Here is a tiny trained network, its code and every weight. The questions are about switching its units off for an input and a class, where a switched-off unit gives its printed mean instead of its output.

import numpy as np


def w(rows, s, z=0):
    codes = np.array(rows[::2]) - 128.0
    scale = np.full(codes.shape[1], s)
    scale[-1] = z or s
    return codes * scale


def f(y):
    return np.maximum(y, 0)


def log_softmax(a):
    a = a - a.max(-1, keepdims=True)
    return a - np.log(np.exp(a).sum(-1, keepdims=True))


def net(x, mask):
    res = np.array(x, float).reshape(1, 4) / 4 @ E
    y = f(res @ A[0][:, :-1].T + A[0][:, -1])
    res = res + np.where(mask, y, B[0][:, -1]) @ B[0][:, :-1]
    return log_softmax(res[-1] @ U[:, :-1].T + U[:, -1])


A, B = {}, {}
E = w([
[107,83,72,182,104,70,102,107,133],'x0',
[151,81,166,67,192,147,124,244,185],'x1',
[111,130,93,116,199,109,116,126,23],'x2',
[177,94,203,245,126,171,102,80,141],'x3',
],0.011)
A[0] = w([
[152,181,78,180,152,109,111,37,170,180],'neuron 0',
[17,161,48,131,8,30,142,108,113,233],'neuron 1',
[177,103,154,66,154,197,182,207,54,78],'neuron 2',
[165,43,123,154,207,116,65,163,166,233],'neuron 3',
[175,98,141,241,109,183,89,167,193,177],'neuron 4',
[72,104,65,118,158,38,146,85,111,254],'neuron 5',
[88,255,188,97,208,146,102,133,69,203],'neuron 6',
[210,199,89,55,62,118,171,153,197,252],'neuron 7',
[176,57,196,126,139,213,161,247,198,245],'neuron 8',
[126,88,187,200,90,173,167,47,66,134],'neuron 9',
[205,151,167,185,100,122,161,39,66,154],'neuron 10',
[165,155,217,91,98,234,112,182,150,184],'neuron 11',
[46,23,193,166,230,168,117,139,147,141],'neuron 12',
[81,241,149,76,231,152,131,143,66,148],'neuron 13',
],0.0074,0.0022)
B[0] = w([
[91,142,168,150,90,164,165,118,48,190],'neuron 0',
[49,69,100,165,148,139,87,129,105,241],'neuron 1',
[184,142,165,72,71,97,204,139,141,189],'neuron 2',
[217,228,58,42,118,123,45,133,25,208],'neuron 3',
[130,159,15,118,96,204,73,117,151,223],'neuron 4',
[86,124,52,120,168,68,71,45,108,207],'neuron 5',
[196,137,25,110,199,126,134,137,199,181],'neuron 6',
[27,158,148,161,76,60,153,121,113,194],'neuron 7',
[150,180,77,106,90,19,110,138,76,255],'neuron 8',
[129,105,102,230,192,157,127,71,105,206],'neuron 9',
[70,104,108,175,169,202,183,161,112,203],'neuron 10',
[102,145,73,1,71,94,120,127,91,207],'neuron 11',
[171,143,72,106,127,117,30,143,141,195],'neuron 12',
[210,117,39,49,142,36,130,58,189,191],'neuron 13',
],0.0074,0.012)
U = w([
[9,94,89,139,101,127,118,67,71,205],'0',
[110,97,167,110,184,175,159,99,86,9],'1',
[143,149,143,205,128,253,112,132,119,171],'2',
[164,156,94,56,147,74,83,130,97,251],'3',
[44,254,202,106,47,107,197,185,127,28],'4',
],0.0084,0.0026)

Each question gives the input, the list of numbers given to net, and the class t.
The units are the neurons (one row each of A and B). Each row of codes is followed by its name. A weight is (code - 128) times the scale printed after its matrix; where a second scale follows, it is the last column's (A, B and U).
mask holds one flag per neuron, in row order. A switched-off neuron (its flag False) gives its mean, the last column of its row in B, instead of its output. The means were averaged over made-up inputs and are rounded, as every weight is.
A unit's drop is (log p(t) with every unit on - log p(t) with that unit switched off) / (log p(t) with every unit on - log p(t) with every unit switched off).
The circuit of an input: a set's keep is (log p(t) with only the set's units on - log p(t) with every unit switched off) / (log p(t) with every unit on - log p(t) with every unit switched off). Starting from the 12 units with the biggest drops (on a tie, the unit counted first), units are removed one at a time, each time the one whose removal leaves the highest keep (on an exact tie, the one counted first), for as long as the keep stays at least 0.8.
circuit, biggest first: the units of the circuit, biggest drop first
most important unit: the unit with the biggest drop
top k neurons: the k neurons with the biggest drops, biggest first
drop of u: that unit's drop, to one decimal
input [0,-1,-4,2], class 2: most important unit => neuron 5
input [-5,-5,-8,-1], class 4: circuit, biggest first => (neuron 5; neuron 7)
input [4,5,-6,-8], class 0: top 2 neurons => (neuron 7; neuron 1)
input [-5,-1,-8,5], class 4: circuit, biggest first => (neuron 5; neuron 11; neuron 13)
input [-5,7,-6,-5], class 4: top 3 neurons => (neuron 7; neuron 2; neuron 5)
input [5,2,-7,-4], class 0: top 3 neurons => (neuron 1; neuron 2; neuron 7)
input [-7,0,-8,-3], class 4: drop of neuron 7 => 0.1
input [3,1,-4,-4], class 0: drop of neuron 8 => 0.0
input [-2,0,-4,-6], class 4: drop of neuron 7 => 0.3
input [3,1,-3,-3], class 0: drop of neuron 2 => 0.1
